Here is a tiny trained network, its code and every weight. The questions are about switching its units off for an input and a class, where a switched-off unit gives its printed mean instead of its output.

import numpy as np


def w(rows, s, z=0):
    codes = np.array(rows[::2]) - 128.0
    scale = np.full(codes.shape[1], s)
    scale[-1] = z or s
    return codes * scale


def f(y):
    return np.maximum(y, 0)


def log_softmax(a):
    a = a - a.max(-1, keepdims=True)
    return a - np.log(np.exp(a).sum(-1, keepdims=True))


def net(x, mask):
    res = np.array(x, float).reshape(1, 2) / 4 @ E
    y = f(res @ A[0][:, :-1].T + A[0][:, -1])
    res = res + np.where(mask, y, B[0][:, -1]) @ B[0][:, :-1]
    return log_softmax(res[-1] @ U[:, :-1].T + U[:, -1])


A, B = {}, {}
E = w([
[212,186,88,71],'x0',
[184,169,248,181],'x1',
],0.011)
A[0] = w([
[76,129,147,110,254],'n0',
[127,126,142,183,135],'n1',
[222,174,95,139,163],'n2',
[134,156,86,169,84],'n3',
[168,111,121,153,140],'n4',
[214,212,185,136,183],'n5',
[132,121,187,156,166],'n6',
[197,165,116,101,173],'n7',
[104,105,110,92,191],'n8',
[86,160,183,144,173],'n9',
[118,161,81,103,111],'n10',
[188,149,135,118,103],'n11',
[113,99,71,102,97],'n12',
[155,141,131,145,147],'n13',
[129,115,179,171,189],'n14',
[111,138,123,69,94],'n15',
[109,142,156,131,216],'n16',
[64,119,106,124,209],'n17',
[8,81,106,135,129],'n18',
[77,71,117,149,188],'n19',
[135,96,105,129,115],'n20',
[201,152,192,97,170],'n21',
],0.016,0.0054)
B[0] = w([
[116,66,108,150,182],'n0',
[152,140,119,179,164],'n1',
[179,201,115,60,212],'n2',
[148,130,134,129,134],'n3',
[133,135,144,122,145],'n4',
[107,150,255,81,249],'n5',
[171,139,144,205,191],'n6',
[176,169,123,59,204],'n7',
[119,61,131,58,181],'n8',
[174,120,128,193,183],'n9',
[174,120,126,135,173],'n10',
[118,182,125,95,173],'n11',
[146,69,136,117,190],'n12',
[134,123,167,113,155],'n13',
[184,129,130,207,195],'n14',
[159,127,125,144,154],'n15',
[160,112,125,145,168],'n16',
[113,74,72,97,194],'n17',
[34,161,48,125,227],'n18',
[94,125,56,122,200],'n19',
[124,96,143,119,149],'n20',
[114,157,218,104,215],'n21',
],0.03,0.015)
U = w([
[212,88,84,102,196],'0',
[143,196,136,70,145],'1',
[7,132,59,110,71],'2',
[104,114,67,201,2],'3',
[168,130,145,203,184],'4',
],0.013,0.00049)

Each question gives the input, the list of numbers given to net, and the class t.
The units are the neurons (one row each of A and B). Each row of codes is followed by its name. A weight is (code - 128) times the scale printed after its matrix; where a second scale follows, it is the last column's (A, B and U).
mask holds one flag per neuron, in row order. A switched-off neuron (its flag False) gives its mean, the last column of its row in B, instead of its output. The means were averaged over made-up inputs and are rounded, as every weight is.
A unit's drop is (log p(t) with every unit on - log p(t) with that unit switched off) / (log p(t) with every unit on - log p(t) with every unit switched off).
The circuit of an input: a set's keep is (log p(t) with only the set's units on - log p(t) with every unit switched off) / (log p(t) with every unit on - log p(t) with every unit switched off). Starting from the 12 units with the biggest drops (on a tie, the unit counted first), units are removed one at a time, each time the one whose removal leaves the highest keep (on an exact tie, the one counted first), for as long as the keep stays at least 0.8.
units of the circuit, in order: the units of the circuit, biggest drop first
k most important neurons: the k neurons with the biggest drops, biggest first
drop when u is switched off: that unit's drop, to one decimal
input [-5,3], class 4: units of the circuit, in order : (n14)
input [6,-4], class 0: 2 most important neurons : (n5, n21)
input [-8,-1], class 2: 2 most important neurons : (n18, n19)
input [2,-5], class 0: 2 most important neurons : (n10, n12)
input [1,-1], class 0: 3 most important neurons : (n18, n5, n21)
input [3,-7], class 0: 2 most important neurons : (n10, n12)
input [8,-5], class 0: 3 most important neurons : (n5, n21, n12)
input [7,-5], class 0: 2 most important neurons : (n5, n21)
input [-1,1], class 4: drop when n18 is switched off : 0.3
input [1,-3], class 2: drop when n14 is switched off : 0.3
